Below is a small trained network, with its code and all its weights. Each question gives an input and a class and asks what happens when units are switched off, that is, made to give their printed mean instead of their output.

import numpy as np


def w(rows, s, z=0):
    codes = np.array(rows[::2]) - 128.0
    scale = np.full(codes.shape[1], s)
    scale[-1] = z or s
    return codes * scale


def norm(h):
    return h / np.sqrt((h * h).mean(-1, keepdims=True) + 1e-5)


def f(y):
    return np.maximum(y, 0)


def log_softmax(a):
    a = a - a.max(-1, keepdims=True)
    return a - np.log(np.exp(a).sum(-1, keepdims=True))


def net(x, mask):
    res = np.array(x, float).reshape(1, 2) / 4 @ E
    u = 0
    for l in range(2):
        y = f(norm(res) @ A[l][:, :-1].T + A[l][:, -1])
        res = res + np.where(mask[u : u + 15], y, B[l][:, -1]) @ B[l][:, :-1]
        u += 15
    return log_softmax(norm(res)[-1] @ U[:, :-1].T + U[:, -1])


A, B = {}, {}
E = w([
[139,184,251,67,217],'x0',
[77,110,128,7,121],'x1',
],0.0018)
A[0] = w([
[136,115,153,143,100,78],'0.n0',
[111,149,115,136,125,35],'0.n1',
[108,122,122,117,96,235],'0.n2',
[139,173,253,105,224,117],'0.n3',
[203,156,158,199,142,120],'0.n4',
[111,170,126,107,128,84],'0.n5',
[104,97,89,173,101,28],'0.n6',
[135,87,107,166,71,2],'0.n7',
[116,148,114,118,111,88],'0.n8',
[125,113,117,143,74,43],'0.n9',
[93,130,99,103,112,55],'0.n10',
[225,163,161,204,136,120],'0.n11',
[236,129,166,198,137,117],'0.n12',
[116,134,84,92,91,68],'0.n13',
[192,145,140,197,150,67],'0.n14',
],0.004,0.00083)
B[0] = w([
[127,152,139,124,125,133],'0.n0',
[139,140,135,128,108,128],'0.n1',
[169,127,150,121,140,164],'0.n2',
[122,179,49,121,118,255],'0.n3',
[118,111,162,196,125,192],'0.n4',
[129,109,143,111,135,144],'0.n5',
[139,165,102,126,161,177],'0.n6',
[149,168,96,121,148,176],'0.n7',
[146,116,133,140,138,136],'0.n8',
[161,146,128,132,179,158],'0.n9',
[158,120,145,152,138,153],'0.n10',
[100,102,174,254,122,201],'0.n11',
[85,139,156,198,137,197],'0.n12',
[166,119,147,144,142,163],'0.n13',
[101,143,165,154,160,181],'0.n14',
],0.0046,0.0038)
A[1] = w([
[91,138,203,253,144,117],'1.n0',
[115,104,99,78,122,145],'1.n1',
[73,220,95,100,138,51],'1.n2',
[86,168,140,192,136,127],'1.n3',
[101,189,167,179,159,207],'1.n4',
[134,113,141,208,125,254],'1.n5',
[107,137,178,245,148,125],'1.n6',
[152,90,86,157,59,55],'1.n7',
[113,98,108,150,109,96],'1.n8',
[89,185,160,170,144,138],'1.n9',
[130,69,229,115,113,164],'1.n10',
[113,178,68,165,139,128],'1.n11',
[133,99,178,97,148,152],'1.n12',
[80,115,165,107,160,70],'1.n13',
[111,121,82,150,71,116],'1.n14',
],0.0048,0.00096)
B[1] = w([
[87,216,1,127,108,254],'1.n0',
[130,143,131,155,124,166],'1.n1',
[119,136,158,137,147,186],'1.n2',
[123,97,124,148,135,205],'1.n3',
[137,102,113,153,98,217],'1.n4',
[109,137,122,93,112,217],'1.n5',
[107,145,108,115,124,245],'1.n6',
[140,140,140,122,147,156],'1.n7',
[134,139,142,115,137,144],'1.n8',
[139,86,109,142,107,197],'1.n9',
[115,86,121,80,75,144],'1.n10',
[127,104,159,112,121,202],'1.n11',
[110,125,140,143,114,147],'1.n12',
[132,129,126,143,128,141],'1.n13',
[153,126,158,135,152,153],'1.n14',
],0.0096,0.0044)
U = w([
[103,20,161,57,29,139],'0',
[57,176,15,181,103,189],'1',
[99,55,211,210,148,96],'2',
[117,101,159,131,123,4],'3',
[251,105,110,103,175,190],'4',
[68,228,201,81,209,167],'5',
[110,89,137,122,137,3],'6',
],0.012,0.0068)

Each question gives the input, the list of numbers given to net, and the class t.
The units are the neurons (one row each of A and B). Each row of codes is followed by its name. A weight is (code - 128) times the scale printed after its matrix; where a second scale follows, it is the last column's (A, B and U).
mask holds one flag per neuron, layer by layer. A switched-off neuron (its flag False) gives its mean, the last column of its row in B, instead of its output. The means were averaged over made-up inputs and are rounded, as every weight is.
A unit's drop is (log p(t) with every unit on - log p(t) with that unit switched off) / (log p(t) with every unit on - log p(t) with every unit switched off).
The circuit of an input: a set's keep is (log p(t) with only the set's units on - log p(t) with every unit switched off) / (log p(t) with every unit on - log p(t) with every unit switched off). Starting from the 12 units with the biggest drops (on a tie, the unit counted first), units are removed one at a time, each time the one whose removal leaves the highest keep (on an exact tie, the one counted first), for as long as the keep stays at least 0.8.
units of the circuit, in order: the units of the circuit, biggest drop first
k most important neurons: the k neurons with the biggest drops, biggest first
k most important neurons of layer l: the k neurons of layer l with the biggest drops, biggest first
drop of u: that unit's drop, to one decimal
input [1,3], class 5: 2 most important neurons -> [0.n11 1.n0]
input [7,5], class 5: units of the circuit, in order -> [1.n0 0.n3]
input [1,8], class 0: units of the circuit, in order -> [1.n0]
input [5,0], class 2: 3 most important neurons -> [1.n0 0.n3 1.n2]
input [-2,0], class 4: 4 most important neurons -> [0.n11 1.n0 0.n12 0.n4]
input [8,2], class 5: 2 most important neurons -> [1.n0 0.n3]
input [0,4], class 0: 3 most important neurons -> [0.n3 1.n0 1.n10]
input [-3,6], class 0: 2 most important neurons -> [0.n3 1.n0]
input [-3,4], class 4: 2 most important neurons of layer 1 -> [1.n0 1.n6]
input [0,2], class 0: 3 most important neurons of layer 0 -> [0.n3 0.n11 0.n12]
input [2,1], class 5: 3 most important neurons -> [0.n11 1.n0 0.n12]
input [1,6], class 5: 4 most important neurons -> [0.n11 1.n4 1.n9 1.n0]
input [3,0], class 2: 2 most important neurons of layer 1 -> [1.n0 1.n2]
input [-7,-2], class 4: 2 most important neurons of layer 1 -> [1.n0 1.n14]
input [-4,7], class 4: 3 most important neurons of layer 1 -> [1.n0 1.n6 1.n5]
input [-8,-1], class 4: 2 most important neurons -> [1.n0 0.n11]
input [-2,4], class 0: 3 most important neurons of layer 0 -> [0.n3 0.n11 0.n7]
input [-1,2], class 0: 4 most important neurons of layer 0 -> [0.n3 0.n11 0.n12 0.n4]
input [6,0], class 2: 2 most important neurons -> [1.n0 0.n3]
input [-6,8], class 4: drop of 1.n7 -> 0.0
input [3,4], class 5: drop of 1.n0 -> 0.3
input [0,0], class 0: drop of 0.n7 -> 0.2
